Below are the code and all the weights of a small trained network. Each question names an input and a class and asks about switching units off, where a switched-off unit gives its printed mean instead of its output.

import numpy as np


def w(rows, s, z=0):
    codes = np.array(rows[::2]) - 128.0
    scale = np.full(codes.shape[1], s)
    scale[-1] = z or s
    return codes * scale


def norm(h):
    return h / np.sqrt((h * h).mean(-1, keepdims=True) + 1e-5)


def f(y):
    return np.maximum(y, 0)


def log_softmax(a):
    a = a - a.max(-1, keepdims=True)
    return a - np.log(np.exp(a).sum(-1, keepdims=True))


def net(x, mask):
    res = np.array(x, float).reshape(1, 7) / 4 @ E
    u = 0
    for l in range(2):
        y = f(norm(res) @ A[l][:, :-1].T + A[l][:, -1])
        res = res + np.where(mask[u : u + 7], y, B[l][:, -1]) @ B[l][:, :-1]
        u += 7
    return log_softmax(norm(res)[-1] @ U[:, :-1].T + U[:, -1])


A, B = {}, {}
E = w([
[62,152,124,1,116],'x0',
[118,116,132,140,123],'x1',
[144,145,127,111,140],'x2',
[64,50,91,171,93],'x3',
[126,125,133,128,127],'x4',
[160,175,74,118,66],'x5',
[5,198,75,200,216],'x6',
],0.0058)
A[0] = w([
[148,130,135,245,183,130],'0.n1',
[99,58,171,100,190,78],'0.n2',
[152,140,195,133,142,128],'0.n3',
[68,112,108,36,125,1],'0.n4',
[57,42,119,153,122,177],'0.n5',
[108,166,61,116,45,86],'0.n6',
[135,110,119,173,142,52],'0.n7',
],0.012,0.0031)
B[0] = w([
[125,100,146,119,160,255],'0.n1',
[200,206,154,201,8,187],'0.n2',
[50,162,149,119,88,180],'0.n3',
[44,146,255,112,191,205],'0.n4',
[140,184,69,59,66,232],'0.n5',
[191,221,200,127,128,196],'0.n6',
[166,176,90,156,66,161],'0.n7',
],0.0083,0.0063)
A[1] = w([
[158,57,177,95,119,177],'1.n1',
[163,149,181,140,131,195],'1.n2',
[192,94,181,78,103,3],'1.n3',
[206,25,99,202,142,210],'1.n4',
[145,121,83,151,69,190],'1.n5',
[81,220,47,83,250,94],'1.n6',
[174,73,136,66,101,179],'1.n7',
],0.011,0.002)
B[1] = w([
[60,144,42,77,135,200],'1.n1',
[98,168,179,179,94,253],'1.n2',
[102,58,130,111,64,235],'1.n3',
[68,218,143,54,255,210],'1.n4',
[190,166,132,135,146,216],'1.n5',
[78,96,75,177,62,247],'1.n6',
[110,54,20,189,105,214],'1.n7',
],0.01,0.0056)
U = w([
[132,171,124,151,88,244],'0',
[46,1,27,157,134,145],'1',
[208,222,214,168,85,5],'2',
[94,183,194,44,235,168],'3',
],0.009,0.0026)

Each question gives the input, the list of numbers given to net, and the class t.
The units are the neurons (one row each of A and B). Each row of codes is followed by its name. A weight is (code - 128) times the scale printed after its matrix; where a second scale follows, it is the last column's (A, B and U).
mask holds one flag per neuron, layer by layer. A switched-off neuron (its flag False) gives its mean, the last column of its row in B, instead of its output. The means were averaged over made-up inputs and are rounded, as every weight is.
A unit's drop is (log p(t) with every unit on - log p(t) with that unit switched off) / (log p(t) with every unit on - log p(t) with every unit switched off).
The circuit of an input: a set's keep is (log p(t) with only the set's units on - log p(t) with every unit switched off) / (log p(t) with every unit on - log p(t) with every unit switched off). Starting from the 12 units with the biggest drops (on a tie, the unit counted first), units are removed one at a time, each time the one whose removal leaves the highest keep (on an exact tie, the one counted first), for as long as the keep stays at least 0.8.
circuit, biggest first: the units of the circuit, biggest drop first
top k neurons: the k neurons with the biggest drops, biggest first
k most important neurons of layer l: the k neurons of layer l with the biggest drops, biggest first
input [-2,-4,5,5,8,2,-8], class 1: circuit, biggest first : 1.n7
input [-1,1,-6,-4,1,-6,3], class 2: circuit, biggest first : 0.n2, 1.n1
input [-8,-4,0,-1,4,-1,0], class 3: circuit, biggest first : 1.n4, 0.n1
input [3,1,6,-1,-8,7,2], class 2: top 2 neurons : 0.n6, 1.n4
input [0,5,2,-4,3,-4,5], class 1: 3 most important neurons of layer 1 : 1.n6, 1.n5, 1.n4
input [-8,6,-8,6,-8,-6,2], class 3: circuit, biggest first : 1.n4, 1.n6
input [-8,6,-4,1,0,0,-7], class 3: top 2 neurons : 1.n4, 1.n6
input [-8,7,-7,4,-1,1,-5], class 3: 3 most important neurons of layer 1 : 1.n4, 1.n6, 1.n5
input [-4,-4,-4,3,7,2,1], class 3: circuit, biggest first : 0.n1, 0.n4, 1.n4
input [-8,-8,7,1,0,-6,3], class 3: top 2 neurons : 1.n4, 0.n1
input [5,-7,6,-2,4,-8,1], class 2: 2 most important neurons of layer 0 : 0.n2, 0.n1
input [-4,3,0,1,-2,5,-6], class 1: circuit, biggest first : 1.n7, 0.n2
input [5,8,6,1,1,2,-2], class 3: 2 most important neurons of layer 0 : 0.n4, 0.n2
input [-6,6,-4,2,-1,7,5], class 2: 3 most important neurons of layer 1 : 1.n7, 1.n1, 1.n5
input [8,8,7,6,2,2,-4], class 3: top 2 neurons : 0.n4, 1.n6
input [-7,-3,-4,-1,1,2,-8], class 1: top 2 neurons : 1.n7, 1.n3
input [1,6,-1,7,1,-4,-2], class 0: top 2 neurons : 0.n5, 0.n2
input [3,-2,-1,-2,-7,6,4], class 2: circuit, biggest first : 0.n6
input [-4,-5,0,4,8,-5,-7], class 1: top 4 neurons : 1.n7, 0.n6, 1.n1, 1.n3
input [-1,-2,0,1,-3,-4,0], class 2: circuit, biggest first : 0.n2
input [-6,5,-2,-5,7,-3,-6], class 1: 2 most important neurons of layer 1 : 1.n7, 1.n3
input [-7,0,1,0,-6,4,5], class 3: top 3 neurons : 1.n4, 0.n1, 0.n5
input [-1,-7,7,-3,3,4,4], class 1: top 2 neurons : 1.n6, 0.n2
input [0,-1,-6,-6,-7,5,-7], class 1: 2 most important neurons of layer 0 : 0.n2, 0.n5
